Below is a small trained network, with its code and all its weights. Each question gives an input and a class and asks what happens when units are switched off, that is, made to give their printed mean instead of their output.

import numpy as np


def w(rows, s, z=0):
    codes = np.array(rows[::2]) - 128.0
    scale = np.full(codes.shape[1], s)
    scale[-1] = z or s
    return codes * scale


def f(y):
    return np.maximum(y, 0)


def log_softmax(a):
    a = a - a.max(-1, keepdims=True)
    return a - np.log(np.exp(a).sum(-1, keepdims=True))


def net(x, mask):
    res = np.array(x, float).reshape(1, 6) / 4 @ E
    y = f(res @ A[0][:, :-1].T + A[0][:, -1])
    res = res + np.where(mask, y, B[0][:, -1]) @ B[0][:, :-1]
    return log_softmax(res[-1] @ U[:, :-1].T + U[:, -1])


A, B = {}, {}
E = w([
[173,103,2,94],'x0',
[57,225,105,94],'x1',
[221,173,167,40],'x2',
[126,130,129,131],'x3',
[128,130,128,130],'x4',
[67,51,145,44],'x5',
],0.0035)
A[0] = w([
[52,100,81,192,40],'neuron 1',
[102,141,221,148,13],'neuron 2',
[152,98,140,139,84],'neuron 3',
[166,175,113,187,53],'neuron 4',
[61,181,104,79,70],'neuron 5',
[147,113,45,106,35],'neuron 6',
[144,115,61,111,49],'neuron 7',
[165,108,14,102,34],'neuron 8',
[171,71,146,150,63],'neuron 9',
[155,141,140,99,70],'neuron 10',
[97,84,137,71,53],'neuron 11',
[150,118,19,104,29],'neuron 12',
[157,166,117,180,64],'neuron 13',
[172,179,110,191,46],'neuron 14',
[201,176,169,53,33],'neuron 15',
[201,158,166,63,49],'neuron 16',
[180,153,149,71,28],'neuron 17',
[98,80,145,49,59],'neuron 18',
[198,163,149,57,23],'neuron 19',
[150,173,85,236,123],'neuron 20',
[82,108,101,171,52],'neuron 21',
[59,80,102,214,49],'neuron 22',
[167,110,2,102,33],'neuron 23',
[150,112,41,108,37],'neuron 24',
[77,185,102,102,56],'neuron 25',
[59,105,97,182,51],'neuron 26',
[48,202,91,89,45],'neuron 27',
[102,142,255,160,6],'neuron 28',
[91,171,109,107,68],'neuron 29',
[185,186,106,207,36],'neuron 30',
[191,26,157,166,48],'neuron 31',
[119,134,170,139,58],'neuron 32',
[116,136,186,145,34],'neuron 33',
[201,29,147,130,114],'neuron 34',
[57,103,77,199,48],'neuron 35',
[130,126,117,126,108],'neuron 36',
[103,88,139,60,68],'neuron 37',
[105,197,120,89,117],'neuron 38',
[156,166,113,174,60],'neuron 39',
[189,49,157,166,51],'neuron 40',
[27,25,136,62,72],'neuron 41',
[92,79,142,68,52],'neuron 42',
[106,119,114,153,79],'neuron 43',
[69,183,101,100,65],'neuron 44',
[101,143,254,159,1],'neuron 45',
],0.0066,0.0026)
B[0] = w([
[230,50,153,149,185],'neuron 1',
[52,109,209,168,163],'neuron 2',
[145,156,121,163,138],'neuron 3',
[144,178,171,71,155],'neuron 4',
[162,188,107,207,183],'neuron 5',
[74,110,196,155,164],'neuron 6',
[84,116,182,150,156],'neuron 7',
[59,118,239,166,196],'neuron 8',
[164,181,118,192,153],'neuron 9',
[153,91,131,124,139],'neuron 10',
[160,172,176,80,155],'neuron 11',
[71,111,231,170,183],'neuron 12',
[138,171,161,81,149],'neuron 13',
[149,188,176,64,158],'neuron 14',
[244,39,160,134,190],'neuron 15',
[235,58,154,137,184],'neuron 16',
[196,50,143,126,154],'neuron 17',
[174,194,179,74,173],'neuron 18',
[223,35,150,128,172],'neuron 19',
[151,183,143,24,219],'neuron 20',
[183,73,142,134,153],'neuron 21',
[233,41,142,130,197],'neuron 22',
[57,118,253,171,206],'neuron 23',
[73,117,207,161,169],'neuron 24',
[152,174,113,202,159],'neuron 25',
[202,58,149,140,175],'neuron 26',
[168,198,105,235,183],'neuron 27',
[30,109,250,185,188],'neuron 28',
[140,161,114,178,148],'neuron 29',
[150,203,185,49,168],'neuron 30',
[184,219,104,234,185],'neuron 31',
[99,122,159,145,136],'neuron 32',
[81,118,174,152,140],'neuron 33',
[142,211,64,190,220],'neuron 34',
[233,57,151,147,189],'neuron 35',
[122,127,133,130,130],'neuron 36',
[163,184,167,83,165],'neuron 37',
[182,160,114,187,199],'neuron 38',
[140,166,158,82,146],'neuron 39',
[173,211,112,221,170],'neuron 40',
[172,219,182,15,248],'neuron 41',
[164,182,183,77,161],'neuron 42',
[151,100,132,127,136],'neuron 43',
[159,179,113,206,168],'neuron 44',
[28,107,248,185,185],'neuron 45',
],0.03,0.0017)
U = w([
[64,102,179,151,60],'0',
[129,121,115,122,255],'1',
[126,124,113,119,238],'2',
[170,64,121,121,52],'3',
[128,168,135,58,47],'4',
[131,162,87,181,55],'5',
[59,84,11,81,140],'6',
[48,57,2,89,63],'7',
],0.0087,0.0094)

Each question gives the input, the list of numbers given to net, and the class t.
The units are the neurons (one row each of A and B). Each row of codes is followed by its name. A weight is (code - 128) times the scale printed after its matrix; where a second scale follows, it is the last column's (A, B and U).
mask holds one flag per neuron, in row order. A switched-off neuron (its flag False) gives its mean, the last column of its row in B, instead of its output. The means were averaged over made-up inputs and are rounded, as every weight is.
A unit's drop is (log p(t) with every unit on - log p(t) with that unit switched off) / (log p(t) with every unit on - log p(t) with every unit switched off).
The circuit of an input: a set's keep is (log p(t) with only the set's units on - log p(t) with every unit switched off) / (log p(t) with every unit on - log p(t) with every unit switched off). Starting from the 12 units with the biggest drops (on a tie, the unit counted first), units are removed one at a time, each time the one whose removal leaves the highest keep (on an exact tie, the one counted first), for as long as the keep stays at least 0.8.
circuit, biggest first: the units of the circuit, biggest drop first
most important unit: the unit with the biggest drop
top k neurons: the k neurons with the biggest drops, biggest first
drop of u: that unit's drop, to one decimal
input [-4,-7,-6,6,-4,0], class 5: most important unit => neuron 31
input [-4,7,5,-4,1,8], class 4: top 2 neurons => (neuron 41; neuron 18)
input [6,1,7,-6,-6,-5], class 3: circuit, biggest first => (neuron 15; neuron 19)
input [7,-6,-7,2,-7,-1], class 0: top 4 neurons => (neuron 23; neuron 8; neuron 12; neuron 24)
input [5,6,1,7,-1,8], class 4: circuit, biggest first => (neuron 41; neuron 18)
input [-1,8,-7,6,-5,5], class 5: top 4 neurons => (neuron 27; neuron 5; neuron 44; neuron 25)
input [8,1,-4,-4,5,-8], class 0: circuit, biggest first => (neuron 23; neuron 8)
input [6,-1,3,5,3,7], class 4: circuit, biggest first => (neuron 41; neuron 18; neuron 37)
input [7,-3,-8,-4,-1,0], class 3: top 2 neurons => (neuron 22; neuron 35)
input [5,-2,-4,3,1,0], class 0: circuit, biggest first => (neuron 23; neuron 8; neuron 12)
input [6,4,-8,-3,6,-6], class 3: circuit, biggest first => (neuron 35; neuron 1)
input [8,3,3,7,6,8], class 0: circuit, biggest first => (neuron 23; neuron 8)
input [1,-2,-5,1,-3,-1], class 3: top 3 neurons => (neuron 22; neuron 35; neuron 1)
input [-6,-5,-7,4,-5,0], class 3: top neuron => (neuron 22)
input [5,1,5,1,1,2], class 0: top 2 neurons => (neuron 23; neuron 8)
input [-8,2,8,3,0,3], class 0: drop of neuron 28 => 0.5
input [-1,-1,5,4,2,1], class 3: drop of neuron 9 => 0.0
input [-2,6,-1,-4,5,8], class 4: drop of neuron 41 => 0.6
